Below are the code and all the weights of a small trained network. Each question names an input and a class and asks about switching units off, where a switched-off unit gives its printed mean instead of its output.

import numpy as np


def w(rows, s, z=0):
    codes = np.array(rows[::2]) - 128.0
    scale = np.full(codes.shape[1], s)
    scale[-1] = z or s
    return codes * scale


def f(y):
    return y / 2 * (1 + np.tanh(0.7978845608 * (y + 0.044715 * y**3)))


def log_softmax(a):
    a = a - a.max(-1, keepdims=True)
    return a - np.log(np.exp(a).sum(-1, keepdims=True))


def net(x, mask):
    res = np.array(x, float).reshape(1, 5) / 4 @ E
    y = f(res @ A[0][:, :-1].T + A[0][:, -1])
    res = res + np.where(mask, y, B[0][:, -1]) @ B[0][:, :-1]
    return log_softmax(res[-1] @ U[:, :-1].T + U[:, -1])


A, B = {}, {}
E = w([
[127,22,216,47,27],'x0',
[124,149,142,121,138],'x1',
[231,1,183,95,228],'x2',
[185,184,36,16,123],'x3',
[125,130,130,126,130],'x4',
],0.0099)
A[0] = w([
[93,183,74,139,153,151],'neuron 1',
[79,170,68,113,64,219],'neuron 2',
[146,85,131,79,50,164],'neuron 3',
[199,69,254,74,137,143],'neuron 4',
[94,118,126,207,95,226],'neuron 5',
[50,89,193,74,67,185],'neuron 6',
[219,104,165,124,193,175],'neuron 7',
[156,148,67,27,143,169],'neuron 8',
[155,149,18,205,213,254],'neuron 9',
[87,206,145,241,117,238],'neuron 10',
[77,91,202,236,141,255],'neuron 11',
[164,95,175,144,236,174],'neuron 12',
[178,162,113,223,174,214],'neuron 13',
[73,154,157,121,50,228],'neuron 14',
],0.014,0.0092)
B[0] = w([
[140,151,104,101,158,197],'neuron 1',
[175,239,134,64,101,222],'neuron 2',
[175,109,221,112,100,183],'neuron 3',
[145,72,161,137,133,230],'neuron 4',
[106,176,105,168,87,196],'neuron 5',
[164,115,169,183,48,196],'neuron 6',
[100,25,122,105,176,210],'neuron 7',
[191,64,128,9,154,197],'neuron 8',
[115,129,31,94,172,254],'neuron 9',
[96,203,80,146,108,246],'neuron 10',
[69,75,108,196,82,239],'neuron 11',
[87,44,119,118,137,215],'neuron 12',
[65,131,41,113,145,212],'neuron 13',
[165,183,144,162,75,202],'neuron 14',
],0.015,0.022)
U = w([
[34,176,101,161,105,226],'0',
[166,180,95,91,156,151],'1',
[160,162,160,253,94,166],'2',
[181,168,190,87,97,156],'3',
[18,84,107,156,158,83],'4',
[128,87,91,90,175,135],'5',
[110,59,157,188,105,5],'6',
[172,90,199,99,160,100],'7',
],0.014,0.0023)

Each question gives the input, the list of numbers given to net, and the class t.
The units are the neurons (one row each of A and B). Each row of codes is followed by its name. A weight is (code - 128) times the scale printed after its matrix; where a second scale follows, it is the last column's (A, B and U).
mask holds one flag per neuron, in row order. A switched-off neuron (its flag False) gives its mean, the last column of its row in B, instead of its output. The means were averaged over made-up inputs and are rounded, as every weight is.
A unit's drop is (log p(t) with every unit on - log p(t) with that unit switched off) / (log p(t) with every unit on - log p(t) with every unit switched off).
The circuit of an input: a set's keep is (log p(t) with only the set's units on - log p(t) with every unit switched off) / (log p(t) with every unit on - log p(t) with every unit switched off). Starting from the 12 units with the biggest drops (on a tie, the unit counted first), units are removed one at a time, each time the one whose removal leaves the highest keep (on an exact tie, the one counted first), for as long as the keep stays at least 0.8.
units of the circuit, in order: the units of the circuit, biggest drop first
unit that matters most: the unit with the biggest drop
top k neurons: the k neurons with the biggest drops, biggest first
drop when u is switched off: that unit's drop, to one decimal
input [0,4,-3,6,1], class 1: top 2 neurons : [neuron 6; neuron 4]
input [-5,1,4,0,8], class 4: units of the circuit, in order : [neuron 2]
input [1,4,-3,-7,-4], class 2: top 3 neurons : [neuron 9; neuron 6; neuron 14]
input [6,0,1,-8,6], class 6: top 4 neurons : [neuron 2; neuron 11; neuron 4; neuron 10]
input [-8,0,-5,1,4], class 1: top 2 neurons : [neuron 11; neuron 2]
input [6,-3,1,0,-6], class 6: top 2 neurons : [neuron 2; neuron 10]
input [-7,7,-1,1,-5], class 1: top 3 neurons : [neuron 11; neuron 9; neuron 1]
input [-3,0,8,0,4], class 4: top 2 neurons : [neuron 2; neuron 12]
input [-4,8,5,0,-8], class 4: top 3 neurons : [neuron 2; neuron 8; neuron 12]
input [4,-8,0,3,-8], class 3: top 2 neurons : [neuron 7; neuron 12]
input [3,0,4,2,8], class 7: drop when neuron 2 is switched off : 0.0
input [0,2,8,-3,6], class 4: drop when neuron 6 is switched off : 0.2
input [1,3,8,5,-4], class 7: drop when neuron 9 is switched off : 0.2
input [0,-4,-2,6,6], class 1: unit that matters most : neuron 6
input [-3,0,4,0,3], class 4: top 2 neurons : [neuron 2; neuron 8]
